Below is a small trained network, with its code and all its weights. Each question gives an input and a class and asks what happens when units are switched off, that is, made to give their printed mean instead of their output.

import numpy as np


def w(rows, s, z=0):
    codes = np.array(rows[::2]) - 128.0
    scale = np.full(codes.shape[1], s)
    scale[-1] = z or s
    return codes * scale


def norm(h):
    return h / np.sqrt((h * h).mean(-1, keepdims=True) + 1e-5)


def f(y):
    return y / 2 * (1 + np.tanh(0.7978845608 * (y + 0.044715 * y**3)))


def log_softmax(a):
    a = a - a.max(-1, keepdims=True)
    return a - np.log(np.exp(a).sum(-1, keepdims=True))


def net(x, mask):
    res = np.array(x, float).reshape(1, 4) / 4 @ E
    u = 0
    for l in range(3):
        y = f(norm(res) @ A[l][:, :-1].T + A[l][:, -1])
        res = res + np.where(mask[u : u + 8], y, B[l][:, -1]) @ B[l][:, :-1]
        u += 8
    return log_softmax(norm(res)[-1] @ U[:, :-1].T + U[:, -1])


A, B = {}, {}
E = w([
[180,198,51,121,44,110],'x0',
[146,144,124,251,139,112],'x1',
[184,216,116,67,125,206],'x2',
[199,122,142,69,92,110],'x3',
],0.0026)
A[0] = w([
[152,79,180,106,182,220,166],'0.n0',
[134,141,47,255,103,69,187],'0.n1',
[140,127,65,72,59,133,61],'0.n2',
[158,203,99,143,168,160,62],'0.n3',
[232,40,228,157,54,20,123],'0.n4',
[159,170,72,150,137,178,130],'0.n5',
[102,45,111,84,83,90,173],'0.n6',
[192,234,139,236,122,197,4],'0.n7',
],0.0043,0.0015)
B[0] = w([
[129,118,122,181,39,140,190],'0.n0',
[121,144,247,220,60,220,251],'0.n1',
[68,142,127,80,54,43,155],'0.n2',
[208,81,26,187,154,132,154],'0.n3',
[176,177,131,203,252,170,215],'0.n4',
[210,153,99,146,202,86,167],'0.n5',
[219,199,105,212,168,88,168],'0.n6',
[154,104,67,37,255,67,209],'0.n7',
],0.0031,0.0027)
A[1] = w([
[77,97,115,201,164,220,103],'1.n0',
[132,51,140,121,174,107,79],'1.n1',
[152,154,127,144,173,73,5],'1.n2',
[62,12,217,252,164,115,162],'1.n3',
[57,141,122,187,212,96,15],'1.n4',
[180,123,135,69,92,42,75],'1.n5',
[84,179,203,236,113,118,139],'1.n6',
[166,226,153,56,60,191,78],'1.n7',
],0.0041,0.0013)
B[1] = w([
[101,163,84,102,166,52,180],'1.n0',
[171,174,156,123,110,152,129],'1.n1',
[143,135,96,48,177,202,128],'1.n2',
[113,176,230,233,48,96,252],'1.n3',
[4,148,132,66,77,131,148],'1.n4',
[65,206,95,119,141,88,138],'1.n5',
[99,124,154,142,84,91,197],'1.n6',
[55,37,132,183,84,125,162],'1.n7',
],0.0043,0.004)
A[2] = w([
[200,178,75,163,202,200,1],'2.n0',
[98,157,246,137,168,133,236],'2.n1',
[129,179,98,108,117,111,213],'2.n2',
[253,138,153,145,94,104,232],'2.n3',
[78,199,90,133,168,185,181],'2.n4',
[77,29,167,120,79,247,39],'2.n5',
[88,175,209,103,122,156,239],'2.n6',
[35,156,179,148,222,142,207],'2.n7',
],0.005,0.00093)
B[2] = w([
[126,132,162,109,254,172,197],'2.n0',
[113,173,89,179,100,122,254],'2.n1',
[148,77,116,96,173,93,165],'2.n2',
[56,150,164,174,175,104,216],'2.n3',
[170,109,166,98,143,28,160],'2.n4',
[138,77,187,150,159,199,149],'2.n5',
[120,169,117,177,95,121,194],'2.n6',
[126,175,81,122,66,49,214],'2.n7',
],0.0056,0.0028)
U = w([
[136,114,60,37,91,82,106],'0',
[167,145,116,109,247,138,117],'1',
[88,181,166,216,92,99,196],'2',
[117,53,178,106,106,245,3],'3',
],0.011,0.003)

Each question gives the input, the list of numbers given to net, and the class t.
The units are the neurons (one row each of A and B). Each row of codes is followed by its name. A weight is (code - 128) times the scale printed after its matrix; where a second scale follows, it is the last column's (A, B and U).
mask holds one flag per neuron, layer by layer. A switched-off neuron (its flag False) gives its mean, the last column of its row in B, instead of its output. The means were averaged over made-up inputs and are rounded, as every weight is.
A unit's drop is (log p(t) with every unit on - log p(t) with that unit switched off) / (log p(t) with every unit on - log p(t) with every unit switched off).
The circuit of an input: a set's keep is (log p(t) with only the set's units on - log p(t) with every unit switched off) / (log p(t) with every unit on - log p(t) with every unit switched off). Starting from the 12 units with the biggest drops (on a tie, the unit counted first), units are removed one at a time, each time the one whose removal leaves the highest keep (on an exact tie, the one counted first), for as long as the keep stays at least 0.8.
units of the circuit, in order: the units of the circuit, biggest drop first
k most important neurons: the k neurons with the biggest drops, biggest first
top k neurons in layer l: the k neurons of layer l with the biggest drops, biggest first
input [1,-6,1,5], class 0: units of the circuit, in order -> [1.n3]
input [-8,-4,3,4], class 3: units of the circuit, in order -> [2.n5 0.n0]
input [2,-8,-5,-4], class 0: units of the circuit, in order -> [0.n1 1.n3]
input [8,1,1,-7], class 1: top 2 neurons in layer 0 -> [0.n7 0.n5]
input [0,5,1,2], class 1: units of the circuit, in order -> [0.n7 1.n3]
input [-1,-4,8,7], class 3: units of the circuit, in order -> [1.n7 2.n5]
input [-1,-7,8,3], class 3: units of the circuit, in order -> [1.n7 2.n5]
input [-4,-1,2,2], class 3: top 3 neurons in layer 2 -> [2.n5 2.n7 2.n4]
input [7,6,0,7], class 1: 2 most important neurons -> [1.n3 0.n7]
input [1,-5,-1,-1], class 0: 2 most important neurons -> [0.n1 1.n3]
input [5,-8,5,-6], class 0: 2 most important neurons -> [0.n1 0.n2]
input [-2,-6,4,-5], class 3: 2 most important neurons -> [2.n5 1.n3]
input [6,-4,2,4], class 0: 2 most important neurons -> [1.n3 0.n1]
input [-5,-4,2,2], class 3: top 2 neurons in layer 0 -> [0.n1 0.n4]
input [8,-1,-1,3], class 0: top 2 neurons in layer 0 -> [0.n2 0.n0]
input [4,-8,4,-4], class 0: most important neuron -> [0.n1]
input [6,-8,8,-7], class 0: top 3 neurons in layer 0 -> [0.n1 0.n2 0.n4]
input [-4,-8,0,1], class 3: 2 most important neurons -> [1.n3 2.n5]
input [5,-5,-1,5], class 0: 2 most important neurons -> [1.n3 0.n1]
input [-1,-2,5,7], class 3: top 3 neurons in layer 1 -> [1.n7 1.n0 1.n3]
input [4,-4,3,-8], class 0: top neuron in layer 1 -> [1.n7]
